Below is a small trained network, with its code and all its weights. Each question gives an input and a target symbol and asks what happens when units are switched off, that is, made to give their printed mean instead of their output.

import numpy as np


def w(rows, s, z=0):
    codes = np.array(rows[::2]) - 128.0
    scale = np.full(codes.shape[1], s)
    scale[-1] = z or s
    return codes * scale


def f(y):
    return np.maximum(y, 0)


def softmax(a):
    e = np.exp(a - a.max(-1, keepdims=True))
    return e / e.sum(-1, keepdims=True)


def log_softmax(a):
    a = a - a.max(-1, keepdims=True)
    return a - np.log(np.exp(a).sum(-1, keepdims=True))


def net(x, mask):
    ids = ['αγεζθλμπστ'.index(c) for c in x.split()]
    T = len(ids)
    res = E[ids] + P[:T]
    q, k, v = (res @ M[0].T for M in (Q, K, V))
    z = softmax(np.where(np.tri(T) > 0, q @ k.T / 4**0.5, -1e9)) @ v
    res = res + np.where(mask[0], z, O[0][:, -1]) @ O[0][:, :-1]
    y = f(res @ A[0][:, :-1].T + A[0][:, -1])
    res = res + np.where(mask[1:25], y, B[0][:, -1]) @ B[0][:, :-1]
    return log_softmax(res[-1] @ U[:, :-1].T + U[:, -1])


Q, K, V, O, A, B = {}, {}, {}, {}, {}, {}
E = w([
[34,58,76],'α',
[113,119,94],'γ',
[237,199,136],'ε',
[119,123,95],'ζ',
[169,115,128],'θ',
[111,10,186],'λ',
[127,134,28],'μ',
[194,109,156],'π',
[146,118,104],'σ',
[77,150,204],'τ',
],0.014)
P = w([
[203,2,174],'0',
[30,222,94],'1',
[53,38,112],'2',
[61,231,91],'3',
[66,32,128],'4',
[65,233,94],'5',
[82,36,113],'6',
[12,241,60],'7',
[195,70,178],'8',
[52,230,89],'9',
[102,37,126],'10',
],0.0067)
Q[0] = w([
[184,187,172],'h1',
[58,146,253],'h1',
[34,5,214],'h1',
[240,193,7],'h1',
],0.0051)
K[0] = w([
[206,130,115],'h1',
[151,119,111],'h1',
[117,141,254],'h1',
[128,126,59],'h1',
],0.0073)
V[0] = w([
[142,85,187],'h1',
[145,179,185],'h1',
[108,88,234],'h1',
[2,119,218],'h1',
],0.0085)
O[0] = w([
[179,105,163,125],'h1',
[172,253,239,48],'h1',
[169,132,210,147],'h1',
[43,135,188,253],'h1',
],0.0076,0.004)
A[0] = w([
[99,94,149,81],'n1',
[97,37,146,253],'n2',
[186,115,84,155],'n3',
[148,7,154,24],'n4',
[93,114,154,209],'n5',
[113,54,78,183],'n6',
[144,101,106,124],'n7',
[171,190,79,121],'n8',
[144,105,142,97],'n9',
[108,60,50,59],'n10',
[160,206,150,37],'n11',
[111,116,186,116],'n12',
[119,225,128,126],'n13',
[181,112,193,207],'n14',
[125,23,114,90],'n15',
[91,180,162,169],'n16',
[123,49,133,244],'n17',
[162,95,72,71],'n18',
[91,73,189,74],'n19',
[107,187,108,150],'n20',
[124,35,75,177],'n21',
[107,84,122,138],'n22',
[129,75,133,26],'n23',
[62,59,150,109],'n24',
],0.012,0.004)
B[0] = w([
[154,157,105,168],'n1',
[87,103,133,252],'n2',
[57,104,197,153],'n3',
[212,159,74,182],'n4',
[109,108,133,195],'n5',
[89,165,149,233],'n6',
[159,147,156,148],'n7',
[154,173,37,149],'n8',
[142,125,135,135],'n9',
[188,144,128,221],'n10',
[106,196,63,135],'n11',
[98,153,130,164],'n12',
[163,4,150,148],'n13',
[71,102,94,159],'n14',
[164,67,170,203],'n15',
[175,64,163,165],'n16',
[79,120,131,219],'n17',
[146,182,182,156],'n18',
[137,179,80,194],'n19',
[167,107,44,157],'n20',
[96,150,166,237],'n21',
[132,136,125,184],'n22',
[174,186,91,147],'n23',
[173,127,117,233],'n24',
],0.015,0.012)
U = w([
[149,191,159,154],'α',
[156,124,128,18],'γ',
[187,101,61,124],'ε',
[1,105,79,229],'ζ',
[143,108,128,16],'θ',
[170,19,120,214],'λ',
[165,114,130,2],'μ',
[102,222,67,28],'π',
[234,146,138,65],'σ',
[162,126,158,228],'τ',
],0.0088,0.0034)

Each question gives the input, a string of symbols that net reads in full, and the target symbol t.
The units are the heads (4 rows each of Q, K, V and O) and the neurons (one row each of A and B). Each row of codes is followed by its name. A weight is (code - 128) times the scale printed after its matrix; where a second scale follows, it is the last column's (O, A, B and U).
mask holds one flag per unit, heads first, then neurons. A switched-off unit (its flag False) gives its mean, the last column of its rows in O or B, instead of its output. The means were averaged over made-up inputs and are rounded, as every weight is.
A unit's drop is (log p(t) with every unit on - log p(t) with that unit switched off) / (log p(t) with every unit on - log p(t) with every unit switched off).
The circuit of an input: a set's keep is (log p(t) with only the set's units on - log p(t) with every unit switched off) / (log p(t) with every unit on - log p(t) with every unit switched off). Starting from the 12 units with the biggest drops (on a tie, the unit counted first), units are removed one at a time, each time the one whose removal leaves the highest keep (on an exact tie, the one counted first), for as long as the keep stays at least 0.8.
units of the circuit, in order: the units of the circuit, biggest drop first
unit that matters most: the unit with the biggest drop
top k neurons: the k neurons with the biggest drops, biggest first
drop when u is switched off: that unit's drop, to one decimal
input θ ζ τ ζ τ τ τ σ, target λ: units of the circuit, in order : h1, n13, n6, n19
input τ θ ζ σ μ α τ θ π, target ζ: top 3 neurons : n14, n10, n24
input σ ε σ τ τ λ τ λ σ θ, target λ: unit that matters most : n6
input τ π σ α α α ε ε σ, target ζ: units of the circuit, in order : n24, n10
input τ θ σ λ τ π σ, target ζ: units of the circuit, in order : h1, n10, n16, n24
input α α τ τ θ τ τ π, target λ: units of the circuit, in order : n6, n21, n19
input α α τ θ ε, target ζ: units of the circuit, in order : n10, n24
input μ α α ε λ, target ε: top 3 neurons : n4, n15, n19
input λ α α π, target ζ: units of the circuit, in order : n10, n24
input α τ λ ε τ τ α γ λ, target ε: top 3 neurons : n4, n19, n24
input σ λ τ ε, target ε: top 2 neurons : n13, n8
input τ τ τ θ α ε ε ζ τ, target ζ: units of the circuit, in order : n14, n10
input ε τ τ θ, target λ: top 3 neurons : n13, n6, n19
input ζ τ α θ, target ζ: units of the circuit, in order : n10
input π λ γ σ ε τ, target λ: top 2 neurons : n13, n16
input ε μ ε α π α θ α μ, target α: top 2 neurons : n18, n10
input α μ ε μ, target π: top 2 neurons : n8, n15
input α α τ λ ε, target ζ: drop when n17 is switched off : -0.1
input γ α α α μ, target α: drop when n18 is switched off : 0.3
input τ σ ε α τ σ, target λ: drop when n1 is switched off : 0.1
input ε π τ ε α γ τ γ, target λ: top neuron : n13
